Below is a small trained network, with its code and all its weights. Each question gives an input and a class and asks what happens when units are switched off, that is, made to give their printed mean instead of their output.

import numpy as np


def w(rows, s, z=0):
    codes = np.array(rows[::2]) - 128.0
    scale = np.full(codes.shape[1], s)
    scale[-1] = z or s
    return codes * scale


def f(y):
    return y / 2 * (1 + np.tanh(0.7978845608 * (y + 0.044715 * y**3)))


def log_softmax(a):
    a = a - a.max(-1, keepdims=True)
    return a - np.log(np.exp(a).sum(-1, keepdims=True))


def net(x, mask):
    res = np.array(x, float).reshape(1, 6) / 4 @ E
    y = f(res @ A[0][:, :-1].T + A[0][:, -1])
    res = res + np.where(mask, y, B[0][:, -1]) @ B[0][:, :-1]
    return log_softmax(res[-1] @ U[:, :-1].T + U[:, -1])


A, B = {}, {}
E = w([
[231,96,174,160,55,220],'x0',
[156,105,153,140,232,207],'x1',
[223,196,168,101,148,91],'x2',
[185,97,180,110,122,131],'x3',
[73,27,200,2,133,199],'x4',
[220,85,27,92,112,83],'x5',
],0.0089)
A[0] = w([
[41,149,163,148,133,82,182],'n1',
[92,202,114,225,155,128,90],'n2',
[160,69,173,179,68,210,157],'n3',
[160,177,50,149,165,63,203],'n4',
[171,201,131,107,79,81,137],'n5',
[146,142,114,171,84,171,157],'n6',
[124,73,98,22,39,165,255],'n7',
[88,81,126,101,255,187,182],'n8',
[76,207,211,171,134,146,163],'n9',
],0.0095,0.0064)
B[0] = w([
[50,182,148,105,139,120,201],'n1',
[135,168,135,139,158,206,191],'n2',
[164,63,249,156,63,159,225],'n3',
[134,155,30,163,159,102,246],'n4',
[184,152,99,144,83,89,200],'n5',
[124,159,105,169,80,164,175],'n6',
[98,87,102,118,113,66,254],'n7',
[132,104,131,75,184,179,236],'n8',
[105,184,189,125,140,138,203],'n9',
],0.011)
U = w([
[132,195,253,64,213,92,43],'0',
[216,175,102,241,179,124,116],'1',
[116,136,99,97,61,51,143],'2',
[116,195,153,168,202,208,2],'3',
[45,162,136,112,200,110,247],'4',
[143,76,210,175,9,156,138],'5',
[160,35,138,23,255,150,165],'6',
],0.0095,0.0029)

Each question gives the input, the list of numbers given to net, and the class t.
The units are the neurons (one row each of A and B). Each row of codes is followed by its name. A weight is (code - 128) times the scale printed after its matrix; where a second scale follows, it is the last column's (A, B and U).
mask holds one flag per neuron, in row order. A switched-off neuron (its flag False) gives its mean, the last column of its row in B, instead of its output. The means were averaged over made-up inputs and are rounded, as every weight is.
A unit's drop is (log p(t) with every unit on - log p(t) with that unit switched off) / (log p(t) with every unit on - log p(t) with every unit switched off).
The circuit of an input: a set's keep is (log p(t) with only the set's units on - log p(t) with every unit switched off) / (log p(t) with every unit on - log p(t) with every unit switched off). Starting from all 9 units, units are removed one at a time, each time the one whose removal leaves the highest keep (on an exact tie, the one counted first), for as long as the keep stays at least 0.8.
circuit, biggest first: the units of the circuit, biggest drop first
top k neurons: the k neurons with the biggest drops, biggest first
drop when u is switched off: that unit's drop, to one decimal
input [0,-8,2,5,-5,0], class 1: circuit, biggest first => (n7, n4)
input [0,-3,-2,-1,-1,-6], class 0: top 2 neurons => (n4, n9)
input [4,-1,6,7,7,8], class 5: top 2 neurons => (n3, n8)
input [-5,-4,-3,-7,-6,-2], class 3: top 3 neurons => (n2, n7, n1)
input [3,-8,1,-7,5,-7], class 0: top 3 neurons => (n9, n1, n4)
input [-1,7,4,5,1,-3], class 6: top 2 neurons => (n8, n1)
input [-4,-1,7,-5,-2,-3], class 3: top 3 neurons => (n2, n7, n1)
input [-7,5,-3,-5,0,5], class 6: top 3 neurons => (n8, n9, n6)
input [-3,-1,5,6,-1,-1], class 1: top 2 neurons => (n7, n8)
input [-2,-3,7,-4,8,7], class 2: top 2 neurons => (n7, n8)
input [2,-4,-6,-5,-7,-3], class 3: top 2 neurons => (n2, n1)
input [-6,-1,3,-8,8,-7], class 0: top 3 neurons => (n9, n4, n8)
input [5,1,-1,1,8,7], class 5: top 2 neurons => (n3, n4)
input [-1,6,5,0,-6,-4], class 3: top 3 neurons => (n2, n9, n7)
input [-5,-8,3,7,-5,-2], class 1: top 3 neurons => (n7, n4, n5)
input [-7,-8,5,1,-7,1], class 1: drop when n4 is switched off => 0.1
input [6,7,4,1,-2,2], class 5: drop when n3 is switched off => 0.3
input [6,4,1,0,-3,4], class 5: drop when n3 is switched off => 0.6
input [2,-8,5,-2,-3,-7], class 3: drop when n6 is switched off => 0.1
